(in the rows, 128 means zero)
Each row is followed by its class.
[153 160 149 107 120 140 103 115 158 115  97 113  86 156  88 138 124 119
  99 121 112 134 129 120 162 102 118 166 185 176 135 134 112 154 141 139
 106 120 130  91 150 142 165 132] : K_760
[187 209 193 101 131 137 175  94 143 129 111 162  90 141 188 108 137 129
 150 128 156 104 118  58 154  73 140 125 172 152 147 136 108 140 149 118
 164 152 147 150 105 132 125 111] : K_894
[ 90 130 135 125 160 133  65  75 129 100 174  50  69 103 132 110 170  83
 143 139 102 108 107 121 159  96 147 110 123 141  81 178 218  65 143 190
 150 121 158 171  83 129 123  93] : K_165
[130 155 114 100 118 134 128 127 130 129 114 135 142 149 132 134 127 138
 106 142 135 126 107 111 142 122 142 115 147 120 128 158 145 115 136 144
 130 131 115 102 117 143 116 124] : K_165
[110 101 101 130 112 160  80 106  96 138 153 130 132 167 111 145 151 133
 104 103  95 158 134 110 171 128 133 140 192  99 116 134 116 141 137 149
 119 124 122 102  98 116 111 113] : K_519
[127 115 120 116 122 136 132 155 113 130 109 147  98 152 140 120 117 152
 139 153 131 115 113 108 129 132 137 153 147 118 133 125 154 124 136 128
 126 134 123 128 116 132 129 124] : K_894
[150 152 100  84 132 113 195 110  86 153 135 125 152 151 107 127 128 123
 111 106 152 132 122 114  93 149 105 173 132 132 114 136  52 105  79  74
 125 121 175 131 154 120 136 161] : K_871
[100 128 115 163 104 122 127 157 115 170 108 115 154 114 164 154 171 147
 144 152 116 125 128  82 137 126 104 116 120 141 116 139 136  92 153 111
  93  78 153 166 173 145  81 168] : K_791
[ 90 159 109 154 102 122 124  98 160  88 101 110 123  75 125  90 131 126
 171  87  95 124 152 137 103 123 120 101  91 132 139  98 103 137 213 166
 130 117 147 139 125 123  94 164] : K_936
[ 83 151 105 127 132 123 160  81 149 126 169 100 157 167 124 129 115 113
 142 117 144  90 142 140 109 152  93  62  72 131 102 153 102 144 138 182
 147 103 111 168 146 124 126  82] : K_918
[101 166 151 126 139 121 109 115 131 139 136 122  86 124 132 154 146  82
 137  85 152 126 135 206  58 122 106 152 120 146  85 125 137 147  55 129
  86  97 125 124 135 121 139 118] : K_9
[135 167  97  91 141 151 126 123 163 120 169 113  87 125 118 169 125 153
 144 124 116 146 141 109 190 127 145 167 127 148 167 142 146 118 169 146
  95 131 122 140 145 115 121 116] : K_894
[141 153 137  90 182 138 176  64 187 114 133  86 128 171 172 112 140  76
 101 154 149  86 171 115 127 176 143 121  86 137 151 100 148 115 118 116
 141 102  62 223 117 120 150 102] : K_519
[141 165  86 147 150 125 161 125 128 118 174  86 179  82 143 107 155 138
 151 177 112 153  93 162  96 143 138  65  90 112 141 132 156  93  54 169
 108 124 134 129 201 112 117 114] : K_431
[150 135 140  62 183 107 112  97 173  81 126 125  98 112 125 150 108  52
 109 139 159 145 130 115 151 121 136 107 145  85  67 146 144 162 144  67
  91  97 161 158 142 133  49 190] : K_760
[120 129 131 164 141  93 143  99 168 161  98 120 178 126  88 100 135 158
 124 122 115 155  98 105  75 135 134 111  67 139 143 116 178 106 106 139
 139 139 130 142 113 110 163 142] : K_317
[151 164 145 179 193 136 195 101 149 124 114 111 157  84 125 109 187 118
 129 124 107  95  81 106  71 120 118  88 114 149 113 146 125  82 113 137
 143 161 138 124 121 148 154 116] : K_165
[116 164 133 112 121 130 178 108 147 143 151 118 156 118 159  75 112  98
 118 157 125 107 125 192 137 179 153 127 124 139 125 103 127 107  67 151
 152  97 118 163 146 124  97 125] : K_791
[113 128 143 157 103 120  94 134 148 156 138 139  98 139 141 151 142 134
 155 145 126 149 110 127 122  96 128 144 144 135 145 105 162 157 156 131
 130 134 134 141 116 116 162 118] : K_9
[110 115 125 147  96 134 113 111 132 143 165 160 188 101 163 116 165 154
 130 118 105 141 126  71 123 103 132 109 132  86 114 111  69 146 164 137
 146 154 134 113 100 135  82 144] : K_431
[157 126 154 105 150 120 121 171 133 119 134 128 109 105  81  82 119 134
  92 105 183 152 112 176 114 127 153 163  90 100 106 144 107 122  94 129
 112 127 138  98 158 136 163 175] : K_871
[112 190 100 103 106 111 150 145 117 171 153 116 142  88 113  94 114 122
 118 118 154 138 137 108  97 106 129 124 107 122 126  97 140 157 135 140
 111 157 111 116 129 109 119 134] : K_431
[121 134 154 136 171  95 132  70 150  96 138 120 169 124 146 137 100  84
 133 165  92 132 113 165 114 133 147 120 132 177 133 164  98  96  89 142
 160 193 140 152 102 171 213  92] : K_165
[ 91 127 111  74 113 158 116 137 204 134 128  95 141 148 107 172 171 119
 136 117 141 113 134 122 199 136 146 156 185 109 128 153 220 107 163 107
  66 102  99 190 140 138  88 160] : K_894
[170 153 128  92 163 137  97 109 146 104 129 130  95 112 161 150 124 113
 134 115 130 123 130 170 143 151 137 122 118 148 140 154 117 114  75 127
 139 123 122 108 129 139 106 123] : K_431
[177 141 157 188 161 137 172  70 131 120  99 109 132  94 140 128 150  82
 124  94 157 118 147 160 109 148 137  94 133 154 137  85 127 123  67 130
 163 146 130 134 114 110 106  90] : K_431
[139 119 154 170 109 138 118 151 149 119 136 167 164  93 153 102 149 135
 107 135 136 107 140 143 127 118 129 128 135 132 147 104  91 140 107 125
 176 108 109 126 118 133 104 122] : K_791
[108  87 188 129 127 145 106 127 146 135 147 158  95 159 141 158 130  70
 129 156 126 112 170 125 125 114 131 230 149 134 162 169 132 138 127 151
 157 123 140 192 138 183 162 120] : K_760
[105 164 148 152 127 103 153  49 121 118 139 146 126 127  83 142 119  97
 146 107 111  56  51 174  95 102 128 159 131 166 135 167  89 125 109 233
 171 111 121  83 119 133 252  74] : K_936
[ 91 189 153  98 158 108 141 110 160 166 175 113  92 127 154 113 139 106
 109  75 134  79 136 148 114 154  95 173 107 125 111 164 127 117  69 114
  91 116 143 147 114 141 143 157] : K_918
[135 126 155 134 176 109 167 105 170  82 123 100  74 158  71 172  99 140
  72  84 186 146  45 103 122  87 120 148 102 138  85 169 158 134  48 107
 113 131 175  98 178 103 149 121] : K_317
[124 154 110 114 134 123  93 129 162 108 141 145 115 126 131 136 102 116
 123 121 124 162 172 171  94 128 120 140 132 149 129 104 137 165 123 108
 119 147 114 134 145 137 107 129] : K_871
[130 103 159 153 144 132 135 114 138  97 141 129  65 130 151 156 174  99
 170  79 125 134  87 195 140 106 129 103 145  98 118 113  94 143 130 100
 140 107 182 140 152  92  89 134] : K_9
[125 112 134  90 132 135 128 121 138 140 142 132 135 138 118 140 161 104
 128 126 161 117 113 132 135 105 130 123 149 108  96 147 195 122 150 138
 128 115 117 121 120 129  96 138] : K_165
[116 114 117 131 139 117  81 102 108 117 122 135  85 177 120 160 135 147
 131 106  99 125 144  97 137 100 151 127 128 136 118 174 109 123 155 163
 123 141 133 152 144 138 133 127] : K_918
[137 111 107 166 139 117 179 110 123 118 156 165 151 127 152 127 158 145
 132 127 127 139 118 126 135 126 133 122 153 103 167 105 121 144 161 120
 184 172 135 125 132  95  90 126] : K_791
[182 136 146 145  97 101  76  86 161 101  96 118 127 100  98 190 157 105
 131 158 122 110 105 127 115 150 121 144 190 156 128 100 192 127  55  84
 109 103 165 150 161  99 143 127] : K_760
[ 85  96 106 139 124 128 178  94 156 136 118 144 124 102  90 128 131 142
 129  79  95 183 146 133  99 145 112 149  69 141 103 105  28 122 153 131
 150 147 166 105 120 108 176 167] : K_936
[143 150 124 132  85 151 109 128 143 102 138 152 151 105  89 162 114 126
 110 130 170 124 129 161  79 129 119 113 107 156 122 132 122 153 100 168
 126 116 105  90 177 119 108  91] : K_760
[157 137 176 160 111 131 171 114 127 144 125 168  69 166 137 117  91 113
 143 152 164 124 108 170  88 163 134 131 130 125  84  91 165 131  90 135
 141 118 135  93 126  95  91  88] : K_519
[122 110 139 170 127 154  89 100  58 144 135  92  73 135 129 123 162  80
 134  87 150 108 134 174 122 155 149 138 116 122  89 130  95 117  73 140
 118 122 158 169 123  88 148 103] : K_519
[152 136 156 136 141 162 158  78 155 116 120  98 163 111  57 116 197  99
 144 106 102  76  90 152 111 120 160  96 126 166  56 133 100  77  87 171
 129  95 137 152 169 132 131 130] : K_936
[169 165  82 183 161 127 182 138 130  81  83 108 128  95  72 151 121 127
  97 155 138  69  53  91  91  84 140 154 113 187 166 176  66  58  54  74
 121  98 157 128 158 123 184 128] : K_936
[ 89 128 145 150 112 105  73 128 152 129 101 142  59 117 123 147 113 108
 117  88 110 168 219 207 112 154 150 169 123 141  83 111 121 108  90 129
  76 102 121 117 155 129 116 155] : K_918
[ 95  60 136 162 126 120 113 130 119 118 157 122 167 115  86 140 151 121
 143 134 115 125  84 163 164 112 163 127 137  90 106 141 159  87 172 173
 106 103 157 112 158 140  98 161] : K_936
[147 120 140 151 121 154 143 164 156 107 102 148 103  91 157 135 184 119
 181 166  96 152 171 157 126 106 112 122 193 154 141 111 153  72 112  93
 170  78 157 131 178 126  78 113] : K_894
[134 182 116 172 100 136 137 147 112 151  73 155  93  77 186 146 105 145
 160 101 112 146 130  80 149 188 125  74  88 114 161 123  98 104 152 112
 149 160 131 137 118 133 114 133] : K_317
[117 154 132 187 100 146  81 118 135 124 124  80 118 130  97  72 147 114
 136 160 125 152 124 119  88 120 108 121 139 123 103 157 154 150  85 148
 125 137 192 163 114 118 131 121] : K_760
[117  98 117 116 137 151 144 158 209 107 126 128 150 137  87 135 125 135
 139 155 125 105  91 133 122 176 138 154  99  88 147 195 136 108 104 152
 167 125 111 158 134 173 149 135] : K_431
[ 65 111 108 138 161  98 124 149 126 100  84 113  66 156 139 170 127 137
 116  86 119 179 152 117  80 110  79  93  68 116 109 137 170 135 130 110
 136 103 156 118 185 116  77 125] : K_317
[125 173 131 155  97 136 183 130  94 145 118  92  99 146 154 127 105 104
 109 109 182 105  76 181 176 162 105 121 160 123 181 157 148  88  53 141
 132  91 135 113 130 126 169  88] : K_871
[112 156 121 136 139 130  97 132 148 146 123 121 106 132 155 102 171 152
 125 129 119 153 120 111  94  92 128 127 142 138 139 116 147 150 167 103
 161 165 162 131 108 112 112 144] : K_9
[112 103 113  86 143 129 106 134 107 143 165 161 196 121  55 117 138 117
 106 101  88 146 117  85 140  75 136 144 182  95  89 130  71 171 162 152
 167 130 127  95 149 148 127 148] : K_317
[102 163 104 158 111 131 123  91 141 125 143  81  89 164 172 132 168 148
 132 158 145  88  80 101 171 123 112 163 165 137 192 154 119 108 204 117
 232 124 191 125 105  91 146  83] : K_9
[ 75 116 135 142  70 102 117 125 141 108 135 132 117 165 134 153  91 157
 131 119 114 122 132 123  94 168 106 174  70 140 118 148 105  71  73 109
 140 114 149 130 123 131 117 107] : K_317
[127 115 126 132 114 195 181  84 103 113  93  89 186 140 138  99 154 111
 122 102 107  96  48 132 111 171 128  60 193 128 107 140 101  96  12 164
 160 123 132 167  97 159 129 104] : K_9
[105  88 116 130 132 140 113 118 145 103 176 113 166 140 148 118 180 117
 147 154 111 156  95 145 117  49 127 100 137 125 144 155  71 122  98 112
 166  96 164 180 139 117 152 125] : K_9
[131 173 176 150  67 124 144  84 141 133 139 134 166  89 188  81 172 118
 187 142  73  79 143 136  95 172 112 119 140 127 124 105  91  71  86 173
 182 101 130 132 103 154 113 101] : K_431
[ 77 126 118 106 133  76 122  86 125 133 157  75 167 180 155 133 171  96
 150 170 115 117 148 127  94  96 132 104 129 151 116 147 210  73 121 121
 132 163 115 192 127 132 127  98] : K_431
[106 153 131  69  98 117 178 132 171 169 186 104 136 109 103 172 111 108
 147 116 157  86  86 134 165 156 101 120  71 119 130 107 172 142 165 151
 107  71 141 156 164 105 105 123] : K_165
[135 126 156 106 136 138 163 128 121 160 123 169 104 116 151 118 126  99
 119 116 160 136 115 148 111 131 140 136 145 108 133 125 177 124 100 152
 168 123 118 137 134 146 132 136] : K_871
[142 105 174 160  72 152 124  89 178 127 129 147 158  90 140 132 161 117
 183  91 120 178 104 204 152 159  94  34 124 126 150 163 144  82  82 151
 141  99 154 118  76 120  93 128] : K_760
[104 128 115 161 110 130  88 116 140 129 134  78 145 111 130 103 150 113
 124 157 128 184 189 123 134 139 124 123 162 115 102  54 140 155 165 128
 141 115 144 141 119 109 110 121] : K_9
[ 89 133 121  81 134  70  66 118 139 125 187 148 147 146 125 150 122 123
 126 116 113 106 143 121 134 109 127 139  91 118  95 109  99 149 213  98
 142 134 115 108 136 112  96 131] : K_317
[150 165 145 135 145 107 144  89 139 164  86 109 111 165 126  74 122 126
 147 152  87 114 154 152 110 183 124 151 138 153 153  49 170 157  99 160
 137 113 116 146  89 109 186  96] : K_894
[117 140 119 111 143 141 158 115 124 146 154 156 121 142 137 139 124 118
 132 124 135 119 104 160 146 138 146 139 144 141 115 148 115 148 147 167
 157 161 115 127 162 134 124 125] : K_791
[ 87 116  94  97 122 145 152 142 141 126 109 126 121 136  99 130 127 122
 145 130  84 105  87 106  99 132 106 119 113 135  84 182 102  84 133 140
 130 117 121 133 103 165 150 137] : K_165
[136  98 129 114 149 153  96 175 147 126 194  87 143 122  73 112 147 116
 148 125 164 150 136 130 122  96 111 144  99 104  77 130 132 201 147 116
  84 148 185 175 175 124 101 168] : K_165
[ 89 182 134 131 107 157 110 125 144 139 121  80 126 113 143 108 157 110
 124 120 107  87 118 116 120 140 142 156 134 151 147 148  70 108 115 134
 167 118 166 200 126 150 147 120] : K_9
[128 150 121 170 160 103 174 140 141  88 144  97 114  82 136 157 135 110
 159 141 126 136 101 106 132 101 106 107 104 137 155 182 147  91  94 122
 102 118 150 194 166 142 150 132] : K_791
[138 136 144 154 108 123 101 132 133 136 101 156 108 124 137 112 133 138
 144 119 131 146 101 163  94 127 132  99 134 138 104 120 168 117  69 112
 155 150 135  99 134 104 123 121] : K_317
[140 134 131 153 167 148 184 117 119 145 147 123 126 117 138 115 145 106
 149 165 147 118 127 186 130 214 144 151 130  82 131 125 177  95  74 177
 143 108 122 132 143 122 143  93] : K_894
[ 69 126 119  44  68 103  85 158 119 139  78 143 156 163 163 182 115 135
 107 131 112  90 143 101 116 139 105 122 121 175  99 145  55  65 167  68
 139  63 110 117 106 174  92 142] : K_9
[150 168 112 140 178 153 101 100 210  68 111  81 101 137 101 130 129 162
  64 106 128 150 133 160 140 151 162 124  83 156 174 138 112 154  87 163
 169 161 124 108 153 110 138  85] : K_431
[133 177 114 146 118 112 139  72 150 130 170 131 162 139 141 127 112 141
 161 135  97 139 102 131 129 133  83 136 143 158 143 154 124  89  88 132
 138 100 142  77 101 120 123 106] : K_317
[167 122 122 136 138 171  57 123 165 102 168  88 147  89 103 134 226 178
 161 112 100  99  54  64 169  88 122 115 172 130 160 147 150 139 197 159
 146 150 139 141 118 134 163 140] : K_9
[158 191 104  80 131 147 198  96 189 110 129 132  98 124 133 137 115 148
 105 120 143 121 101  88 127 170 137 141 116 112 157 129 127 141  79 139
 165 153 107 125 135 112 138 112] : K_431
[ 74  65 127 162 114 162 135 111 122 112 147 131  94 156 128 146 135  93
 154 122  92 118  81 148 129 110 155 169 194 113 107 144 115 100 118 137
 137 134 148 168 104 149 110 123] : K_9
[131  84  94 197 157 115 113 123  69 134 109  89  91 143 158 171 140 104
 159 158 164 110 118 186 153 156 100 196 170 114 146 103 161 131  97 106
  49  45 158 114 169  95 158 135] : K_894
[ 87 174 108 161 123 111  76 152 144 144 148  86 124  65 138 133 167 129
 111 130 104 151 145  72 127  45 125 139 110 139 142 134 114 123 131 119
  74 108 142 149 148 130 145 147] : K_431
[145 157  93 191 111 133  96  98 144 120 159 110 235 123  88 147 158 187
 134 145  85 147 139 102  75 131 101 104 109 179 144 106 147 112  87 170
 126 117 111  99 169 117 118  74] : K_317
[107 198 129 124 146 100 145 144 189 116  99 141  69  77 148 132  87 132
 145  97  67 144 163 128 108 140  95  93 105 166 117 129 104 104 145 119
  83 121 117 109 145 165 122 161] : K_918
[171 190 154 128 127 119 117 185  89 157  72 148  70 106  75 119  63 117
  82  99 185 167 144  87 101 133 126 159 115 119  80 134 122 158  36  99
 124 117 163  91 134 127 122 138] : K_317
[116 185 106  72 105 143  66 108 126 173 138 127 114  97 158  86 154 108
 142 132  78 119 184 123 163 132 117 135 163 159 127 115 156  95 191 168
 143 104  67  85  37 146 129 125] : K_165
[132 121 119 173 138 140  84 113 131 119 153 107 121 127 124 160 169 152
 146 112 112 139  66 178 147 144 137 124 162 130 119 143 126 103 125 119
 116 144 178  90 126 112 102 129] : K_9
[ 89 108 139 151 117 124  74 123 181 154  88 129 101 114  89 158 159 141
 127  78  91 212 108 164 186  47 144  75 156 168 121 117 183 123 188 151
 135 104 135  70 168 100 121 141] : K_317
[160 128 130 104 147 145 129 131 104 133 125 133 124 114 137 100 112 124
 144 134 137 119 132 150 109 139 129 179 145 161 142 121 105 132  70 126
 122 129 147 137 125 135 159 137] : K_894
[149 146 124 150 125 109 135  59 120  93 182  54 153 126 107 132 146 134
 124 106 143 108  93 114 187 138 125  83 122 125 113 121 134  89 140 159
 120 127 138  89  95  93  90  81] : K_431
